Below are the code and all the weights of a small trained network. Each question names an input and a target symbol and asks about switching units off, where a switched-off unit gives its printed mean instead of its output.

import numpy as np


def w(rows, s, z=0):
    codes = np.array(rows[::2]) - 128.0
    scale = np.full(codes.shape[1], s)
    scale[-1] = z or s
    return codes * scale


def norm(h):
    return h / np.sqrt((h * h).mean(-1, keepdims=True) + 1e-5)


def f(y):
    return np.maximum(y, 0)


def softmax(a):
    e = np.exp(a - a.max(-1, keepdims=True))
    return e / e.sum(-1, keepdims=True)


def log_softmax(a):
    a = a - a.max(-1, keepdims=True)
    return a - np.log(np.exp(a).sum(-1, keepdims=True))


def net(x, mask):
    ids = ['ΔΠΣΨαβγεζηθλμτφ'.index(c) for c in x.split()]
    T = len(ids)
    res = E[ids] + P[:T]
    u = 0
    for l in range(2):
        r = norm(res)
        for j in range(2):
            rows = slice(2 * j, 2 * j + 2)
            q, k, v = (r @ M[l][rows].T for M in (Q, K, V))
            z = softmax(np.where(np.tri(T) > 0, q @ k.T / 2**0.5, -1e9)) @ v
            o = O[l][rows]
            res = res + np.where(mask[u + j], z, o[:, -1]) @ o[:, :-1]
        u += 2
        y = f(norm(res) @ A[l][:, :-1].T + A[l][:, -1])
        res = res + np.where(mask[u : u + 4], y, B[l][:, -1]) @ B[l][:, :-1]
        u += 4
    return log_softmax(norm(res)[-1] @ U[:, :-1].T + U[:, -1])


Q, K, V, O, A, B = {}, {}, {}, {}, {}, {}
E = w([
[162,162,66,129],'Δ',
[111,48,111,130],'Π',
[138,153,164,117],'Σ',
[129,143,161,104],'Ψ',
[128,106,169,134],'α',
[173,69,171,139],'β',
[144,153,189,114],'γ',
[94,121,125,80],'ε',
[70,134,186,92],'ζ',
[144,180,148,147],'η',
[155,113,149,192],'θ',
[106,168,65,209],'λ',
[171,107,73,50],'μ',
[198,254,156,243],'τ',
[92,159,79,101],'φ',
],0.028)
P = w([
[253,157,73,237],'0',
[176,161,68,155],'1',
[136,190,76,116],'2',
[121,216,88,120],'3',
[125,214,104,124],'4',
[142,169,137,119],'5',
],0.0052)
Q[0] = w([
[75,184,143,156],'0.h0',
[156,202,154,238],'0.h0',
[147,184,247,121],'0.h1',
[115,127,66,62],'0.h1',
],0.012)
K[0] = w([
[29,149,85,100],'0.h0',
[155,162,139,118],'0.h0',
[86,95,252,73],'0.h1',
[115,141,87,33],'0.h1',
],0.013)
V[0] = w([
[182,152,117,110],'0.h0',
[2,154,132,186],'0.h0',
[107,167,122,110],'0.h1',
[103,100,78,153],'0.h1',
],0.0097)
O[0] = w([
[177,99,156,41,212],'0.h0',
[93,3,198,132,49],'0.h0',
[132,175,56,165,152],'0.h1',
[204,204,176,201,4],'0.h1',
],0.006,0.0042)
A[0] = w([
[118,160,139,103,113],'0.n0',
[120,140,124,168,4],'0.n1',
[129,164,251,121,43],'0.n2',
[97,115,90,164,55],'0.n3',
],0.014,0.0024)
B[0] = w([
[123,113,176,134,190],'0.n0',
[96,163,143,192,143],'0.n1',
[98,113,85,123,254],'0.n2',
[105,95,72,246,147],'0.n3',
],0.011,0.0086)
Q[1] = w([
[80,158,34,100],'1.h0',
[93,8,160,152],'1.h0',
[238,58,175,231],'1.h1',
[194,219,49,94],'1.h1',
],0.011)
K[1] = w([
[118,114,93,155],'1.h0',
[78,97,205,138],'1.h0',
[252,34,115,106],'1.h1',
[162,170,112,133],'1.h1',
],0.011)
V[1] = w([
[95,208,221,199],'1.h0',
[143,108,105,50],'1.h0',
[179,102,230,56],'1.h1',
[48,46,69,2],'1.h1',
],0.0075)
O[1] = w([
[5,127,254,139,102],'1.h0',
[171,159,17,168,189],'1.h0',
[202,192,213,168,185],'1.h1',
[203,32,106,201,251],'1.h1',
],0.0065,0.0028)
A[1] = w([
[72,110,178,160,4],'1.n0',
[206,150,217,210,165],'1.n1',
[164,150,169,255,57],'1.n2',
[119,211,23,141,23],'1.n3',
],0.0084,0.0035)
B[1] = w([
[94,111,84,8,143],'1.n0',
[108,2,149,123,255],'1.n1',
[89,21,211,107,196],'1.n2',
[47,141,171,77,207],'1.n3',
],0.007,0.0042)
U = w([
[146,134,129,132,54],'Δ',
[177,200,215,204,138],'Π',
[200,207,210,96,115],'Σ',
[209,161,162,93,109],'Ψ',
[136,67,55,184,59],'α',
[151,133,131,116,69],'β',
[234,55,203,89,133],'γ',
[190,56,28,166,69],'ε',
[105,123,105,225,254],'ζ',
[79,200,173,82,144],'η',
[100,86,247,153,140],'θ',
[22,66,160,66,98],'λ',
[189,183,35,73,205],'μ',
[103,134,165,89,150],'τ',
[47,97,16,96,102],'φ',
],0.013,0.0064)

Each question gives the input, a string of symbols that net reads in full, and the target symbol t.
The units are the heads (2 rows each of Q, K, V and O) and the neurons (one row each of A and B). Each row of codes is followed by its name. A weight is (code - 128) times the scale printed after its matrix; where a second scale follows, it is the last column's (O, A, B and U).
mask holds one flag per unit, layer by layer, with each layer's heads first. A switched-off unit (its flag False) gives its mean, the last column of its rows in O or B, instead of its output. The means were averaged over made-up inputs and are rounded, as every weight is.
A unit's drop is (log p(t) with every unit on - log p(t) with that unit switched off) / (log p(t) with every unit on - log p(t) with every unit switched off).
The circuit of an input: a set's keep is (log p(t) with only the set's units on - log p(t) with every unit switched off) / (log p(t) with every unit on - log p(t) with every unit switched off). Starting from all 12 units, units are removed one at a time, each time the one whose removal leaves the highest keep (on an exact tie, the one counted first), for as long as the keep stays at least 0.8.
units of the circuit, in order: the units of the circuit, biggest drop first
unit that matters most: the unit with the biggest drop
k most important neurons: the k neurons with the biggest drops, biggest first
heads that matter: for each layer, one digit per head in row order, 1 if its drop is at least 0.15 and else 0, layers parted by /
input γ Ψ γ, target γ: heads that matter : 11 / 01
input θ Δ γ η γ Σ, target η: unit that matters most : 1.n1
input γ φ Δ γ, target φ: units of the circuit, in order : [0.n2, 0.h1, 1.h1]
input μ Ψ γ, target μ: heads that matter : 10 / 10
input γ θ ε φ Ψ, target φ: units of the circuit, in order : [1.h1, 0.n2]
input λ α ε ε Σ, target ε: units of the circuit, in order : [1.h1, 0.n2, 0.h0]
input η ζ λ η λ θ, target λ: heads that matter : 00 / 01
input γ γ θ Σ, target θ: units of the circuit, in order : [0.n0, 1.h1, 0.h1]
input β γ μ θ Σ, target μ: heads that matter : 10 / 10
input γ Σ Σ θ, target θ: 2 most important neurons : [0.n1, 1.n2]
input γ Σ Ψ, target γ: heads that matter : 01 / 01
input Σ Δ η γ, target η: 2 most important neurons : [1.n1, 0.n0]
input Ψ α γ Ψ Σ, target γ: units of the circuit, in order : [1.h1, 0.h1]
input Σ Σ Ψ Σ α, target ε: unit that matters most : 0.n2
input γ α Ψ Σ η, target η: 2 most important neurons : [0.n2, 1.n3]
input Ψ μ α, target ε: heads that matter : 00 / 01
input γ γ Σ, target γ: 2 most important neurons : [0.n0, 1.n1]
input Σ γ θ Σ, target θ: heads that matter : 10 / 11
input Σ Ψ Σ Ψ ε, target ε: heads that matter : 11 / 11
input Δ Σ γ μ Ψ, target μ: unit that matters most : 1.h0
input γ λ Σ γ, target λ: 2 most important neurons : [0.n2, 0.n1]
input β γ γ γ, target γ: 2 most important neurons : [0.n0, 0.n2]
